Moves between objects:
state | α δ ψ τ χ β
q878 | q251 q735 q675 q106 q287 q336
q723 | q927 q205 q978 q804 q735 q586
q561 | q344 q608 q712 q242 q466 q966
q935 | q966 q251 q278 q347 q605 q675
q106 | q287 q237 q290 q966 q558 q189
q684 | q847 q250 q445 q593 q801 q242
q804 | q735 q971 q336 q270 q237 q245
q27 | q614 q847 q469 q701 q636 q445
q259 | q593 q851 q755 q27 q614 q102
q336 | q804 q453 q403 q189 q270 q19
q536 | q189 q723 q735 q675 q878 q971
q605 | q365 q278 q347 q561 q344 q106
q696 | q73 q27 q636 q975 q994 q801
q796 | q659 q259 q614 q696 q73 q847
q466 | q250 q712 q242 q851 q352 q365
q347 | q605 q287 q608 q712 q561 q290
q352 | q445 q242 q851 q755 q259 q455
q712 | q561 q558 q24 q380 q242 q935
q861 | q139 q73 q491 q586 q871 q636
q978 | q723 q871 q971 q336 q804 q240
q795 | q975 q659 q499 q861 q139 q614
q755 | q259 q875 q847 q469 q27 q250
q403 | q336 q245 q927 q536 q189 q205
q966 | q558 q768 q935 q605 q365 q878
q19 | q245 q139 q205 q978 q723 q491
q593 | q801 q352 q259 q614 q796 q875
q975 | q994 q701 q795 q139 q60 q796
q242 | q466 q24 q380 q875 q851 q605
q971 | q978 q586 q453 q403 q336 q60
q24 | q712 q966 q365 q455 q380 q278
q287 | q278 q675 q106 q558 q608 q270
q73 | q499 q614 q696 q994 q491 q469
q365 | q24 q935 q605 q344 q455 q287
q735 | q536 q978 q804 q237 q675 q453
q290 | q106 q270 q768 q935 q966 q536
q250 | q102 q561 q466 q352 q445 q24
q499 | q795 q796 q73 q491 q861 q27
q558 | q608 q290 q966 q365 q24 q251
q251 | q768 q536 q878 q287 q278 q804
q445 | q684 q466 q352 q259 q593 q380
q875 | q851 q455 q102 q684 q847 q561
q380 | q242 q365 q455 q102 q875 q347
q675 | q878 q804 q237 q290 q106 q403
q608 | q347 q106 q558 q24 q712 q768
q469 | q27 q684 q801 q659 q701 q352
q453 | q971 q240 q245 q927 q403 q139
q60 | q240 q795 q139 q205 q19 q73
q614 | q796 q755 q27 q636 q696 q684
q205 | q19 q861 q871 q971 q978 q994
q455 | q380 q605 q344 q250 q102 q608
q189 | q270 q927 q536 q878 q251 q978
q245 | q453 q60 q19 q723 q927 q861
q278 | q935 q878 q287 q608 q347 q237
q237 | q675 q336 q270 q768 q290 q927
q851 | q352 q380 q875 q847 q755 q344
q586 | q871 q994 q240 q245 q453 q795
q139 | q60 q499 q861 q871 q205 q696
q701 | q636 q801 q659 q499 q795 q259
q994 | q491 q636 q975 q60 q240 q659
q768 | q290 q189 q251 q278 q935 q735
q847 | q755 q102 q684 q801 q469 q466
q871 | q205 q491 q586 q453 q971 q975
q270 | q237 q403 q189 q251 q768 q723
q801 | q469 q445 q593 q796 q659 q851
q927 | q403 q19 q723 q735 q536 q871
q344 | q455 q347 q561 q466 q250 q558
q240 | q586 q975 q60 q19 q245 q499
q659 | q701 q593 q796 q73 q499 q755
q491 | q861 q696 q994 q240 q586 q701
q636 | q696 q469 q701 q795 q975 q593
q102 | q875 q344 q250 q445 q684 q712

The rows follow the links: the fewer symbols apart two objects are, the more alike their rows tend to be.

Each row is also shifted at random along 4 hidden directions that mean nothing.

The rows of 71 objects, shuffled:
Each row stands for one object.
id 1: -31 -21 59 -80 -11 64 75 -56 -213 79 -146 10 -157 -70 13 62 63 16 111 102 -63 -94 40 -84 191 -99 39 30 154 -66 -98 -46 -105 92
id 2: -115 19 -70 21 123 10 -67 1 64 -80 147 16 11 19 7 4 -62 44 -110 -32 -17 67 40 51 -3 -11 -153 65 -8 117 64 42 10 -3
id 3: 94 -27 7 -29 -57 51 80 80 228 -41 -19 -143 111 12 49 -23 131 29 88 -46 -66 42 81 -15 -30 -70 -100 36 92 -108 -65 -150 100 97
id 4: 118 -15 91 -65 -60 11 91 -25 -11 54 -105 -9 9 -64 26 6 54 -12 101 17 11 -76 21 -51 26 -55 55 -50 55 -48 -52 25 5 -4
id 5: -155 58 15 38 82 19 -54 -16 -27 67 45 18 0 -45 -65 2 1 58 1 -109 86 22 -155 -80 -88 44 44 -25 -32 -50 35 -217 7 39
id 6: 191 5 34 45 -87 -3 -55 -62 -263 9 -97 87 -172 -13 63 -16 -162 -54 27 47 96 -23 -37 -26 66 79 188 -119 -160 -25 33 127 -48 -39
id 7: 295 -77 88 -44 -122 -54 28 -77 -33 21 -125 22 -54 -43 62 -50 -59 -87 38 36 33 -66 117 32 19 36 -19 -89 -78 34 -3 266 9 -44
id 8: 65 13 87 -9 -71 93 -42 -47 -142 59 -122 -18 -190 -94 80 1 -56 37 91 -58 64 0 -7 -140 113 7 25 -71 -42 -128 -10 -166 5 179
id 9: -24 53 34 38 86 47 -47 -16 11 11 89 25 7 -85 20 -2 -63 76 -10 -101 124 25 -92 -82 -50 20 -20 -48 -55 -5 61 -95 41 20
id 10: 173 -9 -26 11 -79 -40 96 73 178 -22 -22 -73 186 65 -2 -35 110 -65 77 5 -24 -4 -3 60 -142 8 79 -12 11 -70 -67 -6 72 -104
id 11: -31 -30 -26 38 -52 -33 -123 16 132 -101 77 0 -11 71 42 -38 -138 -23 -182 -49 7 100 109 88 9 95 -183 4 -163 147 127 179 83 22
id 12: -52 -60 82 -51 -120 -61 1 -21 47 103 -129 -21 32 11 -72 -37 87 -63 5 -49 12 -46 -9 9 -48 77 -23 -35 -21 -36 -12 14 37 30
id 13: -57 -59 98 -57 -162 -135 36 2 107 91 -102 44 130 35 -70 -35 61 -89 -58 29 24 -75 -22 55 -54 49 48 -68 -60 80 21 233 50 -121
id 14: 328 -40 -21 -43 31 129 28 -19 61 -73 -15 -114 -115 -72 132 -16 -9 28 124 -48 -62 43 233 -11 48 -46 -256 50 62 -73 -63 -72 15 192
id 15: 33 47 -176 73 95 78 2 45 -139 -43 -1 -69 -67 90 -31 24 86 -4 141 23 -96 68 -37 29 -29 10 116 112 110 -198 -129 -343 -115 83
id 16: -160 -46 89 -82 -135 1 28 0 -67 95 -182 -33 -73 18 -42 16 112 -20 36 35 -54 -50 30 -43 127 0 21 18 70 -84 -56 -73 -22 130
id 17: 63 56 39 44 60 26 -34 -20 47 -22 114 36 39 -95 52 -13 -115 67 -36 -85 124 30 -75 -61 -67 11 0 -83 -96 46 85 0 62 -46
id 18: -207 -26 61 -72 8 4 -22 -65 -163 154 -133 24 -123 -42 -112 26 81 -12 33 -14 -20 -68 -34 -65 52 28 -34 33 72 -51 -50 -106 -81 126
id 19: 8 -12 9 -59 67 0 74 -66 -152 92 -72 53 -59 -42 -50 44 66 -23 92 87 -55 -105 11 -25 45 -61 38 28 137 -10 -100 18 -134 -21
id 20: -150 54 12 28 91 0 -56 -32 -117 43 63 84 -36 -55 -41 26 -78 37 -62 -18 65 -19 -104 -47 -3 11 44 -29 -37 55 48 -18 -31 -35
id 21: -78 55 -64 45 116 28 -17 28 78 -76 169 11 71 4 10 22 -39 61 -73 -15 -8 44 -27 9 -20 -47 -42 46 18 76 49 -16 18 -50
id 22: -8 68 28 62 12 55 -29 15 -25 -54 79 23 -16 -39 75 17 -111 70 -39 -19 81 37 -64 -68 51 -29 71 -61 -75 3 75 -31 42 -8
id 23: 44 73 -81 87 23 32 36 94 66 -120 123 -20 116 48 65 24 -20 39 16 61 -13 58 -68 6 -15 -76 170 -5 4 -25 4 -60 27 -106
id 24: 277 -66 -40 -22 22 -42 23 -66 -35 33 -69 13 -38 -9 -28 -41 15 -105 79 7 -33 -43 101 94 -101 64 -61 16 2 9 -74 129 -79 -48
id 25: 233 20 -147 83 44 28 -16 35 20 -94 35 -59 21 93 25 -34 -4 -54 79 -6 -31 85 21 79 -114 55 54 42 -28 -107 -49 -121 -28 -17
id 26: 149 -3 5 -12 -32 -7 100 39 183 -67 32 -51 150 21 51 -10 66 -10 30 40 -34 -11 63 40 -39 -78 -3 5 56 18 -37 76 62 -88
id 27: 2 53 -7 78 -51 -8 -44 35 -20 -91 73 35 1 37 72 15 -127 17 -74 31 61 46 -62 -7 43 2 135 -72 -125 41 87 87 46 -73
id 28: -39 47 -99 68 -23 13 30 117 159 -94 66 -84 157 110 4 -5 84 6 12 1 -49 76 -49 40 -72 -16 103 41 27 -88 -28 -173 64 -18
id 29: 103 -6 -144 40 80 -56 9 -10 -89 -78 65 52 1 78 -29 9 -46 -68 -26 111 -77 -2 49 148 -42 17 44 62 -5 87 -33 185 -117 -147
id 30: 9 -58 -68 -37 -13 -93 34 -44 -211 36 -97 79 -74 83 -70 22 23 -112 14 176 -115 -88 65 110 67 11 93 57 56 71 -76 247 -170 -112
id 31: 71 35 -93 6 121 64 83 -1 -123 -39 32 -5 -34 -5 13 58 43 23 104 105 -85 -32 7 7 47 -115 87 71 156 -60 -105 -73 -118 -34
id 32: 2 52 79 32 -91 2 9 2 -79 48 -70 4 -5 -32 12 -8 -2 17 71 -24 114 -19 -163 -101 -10 28 238 -115 -57 -130 -1 -122 35 0
id 33: -165 21 -108 36 -17 7 13 109 107 -71 40 -84 98 144 -36 19 99 7 -15 26 -107 73 -8 54 6 -17 41 103 65 -69 -31 -173 11 36
id 34: 254 7 -63 39 -22 -55 103 39 56 24 -33 -40 170 58 -59 -36 123 -95 159 9 13 -29 -105 59 -221 48 225 -41 28 -153 -112 -84 -15 -145
id 35: -28 32 -110 37 115 -18 64 50 64 -22 94 -18 132 62 -76 15 105 0 42 26 -77 7 -54 59 -113 -37 51 77 98 -25 -64 -103 -38 -83
id 36: -175 46 -49 20 94 1 1 50 91 -88 168 20 104 22 8 41 -20 67 -101 41 -28 30 -24 11 36 -88 -42 51 47 113 56 35 25 -78
id 37: 9 7 -8 30 64 21 -110 -81 -213 38 -16 66 -197 -46 -15 -1 -132 -2 -14 -55 66 19 -31 -28 13 97 -19 -26 -96 3 31 -29 -70 76
id 38: -80 0 109 -37 -61 6 -4 -45 -142 63 -86 59 -108 -78 31 27 -46 29 -14 37 55 -62 -38 -96 139 -29 75 -73 -21 17 32 78 -10 28
id 39: -149 -23 -90 -56 109 57 -6 -1 -23 -15 33 -36 -79 24 -23 52 72 20 -4 30 -149 24 131 37 90 -70 -195 166 166 15 -59 -92 -90 132
id 40: 142 38 -130 94 126 76 -102 -22 -138 -67 67 2 -141 7 35 -7 -116 9 42 -58 18 93 10 30 -58 72 -22 44 -64 -57 5 -144 -69 74
id 41: 66 -49 69 -6 -76 -13 -120 -50 -18 23 -71 7 -130 -15 20 -56 -113 -40 -62 -90 75 42 64 -6 -6 143 -122 -55 -167 26 81 66 43 116
id 42: -39 -13 78 1 -115 -41 -66 -2 55 33 -49 0 11 6 1 -45 -31 -18 -64 -75 94 22 -41 -18 -35 92 9 -93 -131 -12 75 20 91 36
id 43: -121 0 94 -81 -2 -6 115 8 77 95 -49 -30 91 -60 -51 28 162 28 65 5 -26 -87 -36 -76 11 -102 -1 4 155 -30 -61 -60 24 4
id 44: -209 43 -89 36 105 -16 -47 39 16 -52 142 32 56 55 -56 22 -24 37 -87 -5 -27 54 -51 40 -16 -9 -21 69 5 82 48 -32 -19 -42
id 45: 134 -31 39 -65 33 -16 100 -50 7 70 -42 7 42 -82 -16 3 64 -15 88 7 5 -100 15 -13 -50 -52 -22 -14 75 2 -58 77 -28 -67
id 46: -34 65 87 1 22 -8 75 -36 -136 107 -25 75 42 -96 -30 32 20 25 76 18 112 -99 -212 -123 -34 -48 254 -110 25 -55 -35 -39 -30 -115
id 47: -134 -39 -16 -55 -74 26 66 55 -6 -1 -95 -74 -22 83 -2 47 130 1 44 109 -148 -14 87 0 152 -83 3 88 143 -76 -87 -100 -37 109
id 48: 190 -18 -7 45 -42 80 -131 -4 41 -121 21 -65 -150 -16 151 -52 -176 27 -46 -110 44 138 140 9 49 91 -190 -26 -156 -26 89 -27 91 177
id 49: 164 36 -56 59 33 2 17 21 67 -160 149 22 66 9 109 5 -132 25 -66 64 1 37 54 56 10 -56 8 -18 -54 118 62 216 38 -132
id 50: -46 9 -82 28 -15 89 -15 87 47 -114 24 -108 -31 97 56 25 31 49 9 21 -99 103 62 9 76 -36 -30 81 44 -98 -20 -184 14 136
id 51: 85 -37 -32 -42 59 13 47 -35 -96 83 -91 -25 -61 -25 -74 7 107 -41 118 6 -51 -52 37 14 -52 12 -30 59 113 -100 -117 -94 -99 43
id 52: -27 -39 122 -88 21 29 -29 -75 13 111 -62 -5 -87 -140 5 -14 1 33 13 -115 62 -37 33 -90 31 12 -208 -32 9 17 14 -29 26 148
id 53: 116 -65 -32 -36 -80 -32 29 7 29 -18 -95 -34 -17 72 0 -22 51 -84 39 55 -87 -10 131 96 8 24 -50 47 27 -9 -60 95 -30 4
id 54: -26 -35 39 6 -6 -22 -120 -44 43 44 -8 16 -61 -43 -24 -57 -84 -12 -82 -140 85 36 12 6 -68 132 -161 -31 -138 34 82 20 50 79
id 55: 153 21 -50 -1 71 39 87 -9 -49 -54 40 3 7 -4 49 41 13 0 72 103 -60 -31 52 18 32 -106 50 42 98 8 -72 61 -66 -84
id 56: 118 71 -11 79 3 101 -57 9 -102 -83 34 -8 -105 -34 115 2 -142 66 37 -30 69 64 -50 -79 52 0 103 -64 -95 -92 32 -136 28 71
id 57: 355 -66 50 -17 -44 -12 -32 -88 -30 89 -124 -18 -98 -74 -1 -89 -24 -101 109 -129 93 -23 41 10 -158 151 -60 -87 -108 -84 -41 9 -2 57
id 58: 27 38 -86 44 -14 -3 21 65 -11 -134 82 14 38 89 77 32 -68 4 -49 132 -61 36 17 56 77 -63 119 19 -17 51 26 108 -17 -104
id 59: -141 9 66 -54 -77 66 87 3 -208 94 -188 -31 -104 -6 -25 70 143 27 154 91 -64 -76 -60 -130 168 -100 203 7 171 -196 -130 -237 -69 118
id 60: -199 23 -26 44 -60 0 -84 71 36 -66 46 -12 2 84 9 -9 -41 22 -111 0 -6 79 -31 8 65 27 10 18 -66 16 77 -63 56 56
id 61: -79 83 2 64 54 38 -20 -23 -230 -24 53 86 -98 -43 54 53 -126 76 -19 67 52 -5 -121 -87 122 -60 198 -49 -20 0 38 -10 -64 -52
id 62: 50 -47 7 -81 57 -9 47 -47 -13 91 -58 -9 -22 -51 -55 -2 104 -21 78 -16 -38 -73 49 2 -41 -3 -107 43 117 -28 -79 -22 -58 40
id 63: -71 30 77 -22 40 -41 46 -62 -137 142 -44 80 8 -88 -73 31 28 6 60 -12 75 -106 -158 -81 -49 -2 147 -81 35 -14 -36 -20 -61 -87
id 64: -38 33 115 -17 -13 54 29 -28 -58 86 -55 14 -30 -106 13 14 14 64 75 -46 88 -47 -106 -139 21 -38 97 -90 16 -85 -11 -128 25 48
id 65: -30 -34 -45 -47 96 21 20 5 114 -45 73 -36 30 -1 -2 18 57 28 -25 6 -104 14 145 51 20 -70 -233 112 107 88 -22 37 -12 34
id 66: 33 -7 54 -13 -10 -34 21 -24 60 141 -75 -25 81 -39 -104 -42 114 -33 99 -131 89 -46 -129 -44 -198 92 43 -65 -8 -136 -44 -172 32 3
id 67: 37 10 -85 82 14 -34 -90 19 1 -96 87 40 -1 74 11 -34 -137 -43 -110 -3 19 77 2 83 -54 92 6 3 -146 81 85 99 10 -70
id 68: -41 59 -99 97 60 -5 -62 47 27 -57 110 -13 62 71 -32 -21 -39 5 -34 -56 23 75 -109 33 -109 62 70 12 -78 -28 45 -121 12 -37
id 69: -278 -9 59 -53 18 -37 12 -56 -182 165 -94 80 -53 -44 -129 45 73 7 6 38 0 -104 -113 -64 54 -6 87 10 82 16 -38 -29 -94 -9
id 70: -197 -15 25 1 -43 -14 -109 -29 -130 58 -67 45 -132 20 -46 1 -52 -13 -71 -32 23 4 -28 -19 66 85 -11 -6 -80 9 48 -32 -34 97
id 71: -73 47 -29 34 67 44 15 77 226 -104 174 -58 149 -5 47 9 8 87 -64 -50 -6 76 -7 -16 -27 -79 -84 29 28 35 50 -85 108 -13

Some objects, each with its row:
q608 id 69
q804 id 30
q344 id 32
q684 id 61
q270 id 19
q499 id 49
q971 id 26
q768 id 59
q469 id 11
q205 id 65
q878 id 1
q189 id 62
q251 id 4
q994 id 50
q453 id 14
q240 id 29
q102 id 37
q847 id 22
q445 id 17
q347 id 63
q927 id 10
q871 id 39
q73 id 71

Row, symbols taken left to right, then the row they reach:
id 54 τ β α: id 42
id 3 δ δ δ: id 36
id 55 δ τ δ β: id 21
id 57 α δ χ ψ: id 12
id 67 α χ ψ β: id 48
id 53 τ τ ψ: id 45
id 58 δ β: id 27
id 8 τ α τ: id 20
id 31 α β: id 33
id 68 ψ δ τ: id 60
id 47 ψ β τ β: id 28
id 35 β β α: id 40
id 18 δ χ χ: id 46
id 13 ψ χ δ χ: id 66
id 15 δ χ α δ: id 23
id 52 τ τ δ: id 64
id 34 ψ χ δ χ: id 51
id 44 β: id 56
id 9 ψ β β δ: id 7
id 6 χ ψ ψ: id 70
id 5 β τ: id 41
id 16 α δ: id 43

